array([[-242, -197,   -6, -537, -177],
       [ -99,  -71,  -72,  137,    0],
       [ 377, -347, -105,    0,  544],
       [   0,    0, -124, -369, -262]])
->
array([[ -99,  -71,  -72],
       [ 377, -347, -105]])

array([[-88, 461, -22],
       [201,  20,  16],
       [-45,  64, -16]])
->
array([[201,  20,  16],
       [-45,  64, -16]])

array([[  57,  409, -264,   98, -209],
       [ 321,  106, -209,  -42, -279],
       [ 117, -160, -282,  362,  182],
       [ -34,  263,  324, -198, -301]])
->
array([[ 321,  106, -209],
       [ 117, -160, -282]])

array([[-339, -428,    4],
       [ 437, -193,  429],
       [ 162,  110,  554],
       [  62, -493,   16]])
->
array([[ 437, -193,  429],
       [ 162,  110,  554]])

array([[  62,  149, -301, -207, -222],
       [  78,  344, -372, -332,   22],
       [  37,  388, -399, -458,  223],
       [  18,  377, -363, -481,  317]])
->
array([[  78,  344, -372],
       [  37,  388, -399]])

array([[-361, -342,  123,  -10],
       [ 330,  348, -495, -162],
       [ -15,  -58,  -24,  -59],
       [-414,  -44, -164, -104]])
->
array([[ 330,  348, -495],
       [ -15,  -58,  -24]])

array([[ 430,  142,  303,  444,  340],
       [  38,  -57,    3,  -67,   18],
       [ 418,  138,  387,  310,  397],
       [-505, -302, -463, -531, -481],
       [ -55,  -97, -143,  -65,  -94]])
->
array([[ 38, -57,   3],
       [418, 138, 387]])

array([[  36,    3, -272, -209, -208],
       [ -61, -126, -531,  149, -520],
       [-218,    0, -152,   63, -399],
       [  -9,   -9,  -60,  -57,  -59]])
->
array([[ -61, -126, -531],
       [-218,    0, -152]])
---
array([[-202,  198, -202],
       [  34,  165,  -85],
       [ 478, -456,  353],
       [ 475, -441,  143]])
->
array([[ 165,  -85],
       [-456,  353]])

array([[ -94,  176, -197,  549],
       [ -87, -371, -265,  555],
       [ 352,   37,  458, -136]])
->
array([[-371, -265],
       [  37,  458]])

array([[  85, -108, -418,    9],
       [  82,   51,  192,  133],
       [ -78,  -40, -201, -173],
       [ -59,   33, -102,   -5]])
->
array([[  51,  192],
       [ -40, -201]])

array([[  71,   -3,    5,   67,  -72],
       [  77,  112,  210,   70,  -70],
       [-210, -185, -444, -159,  248],
       [ -25, -117, -364,  -77,  151]])
->
array([[ 112,  210],
       [-185, -444]])

array([[  33,  -30, -450,  345, -190],
       [ 347,  284, -215,  109,  181],
       [ 477, -361,  -56,  212,  224]])
->
array([[ 284, -215],
       [-361,  -56]])

array([[  56,  167, -201,  -53, -348],
       [-215,  129, -277,  209,  111],
       [  95,  -36, -112,  -84,  407],
       [  23,   68,  241,  340, -132]])
->
array([[ 129, -277],
       [ -36, -112]])
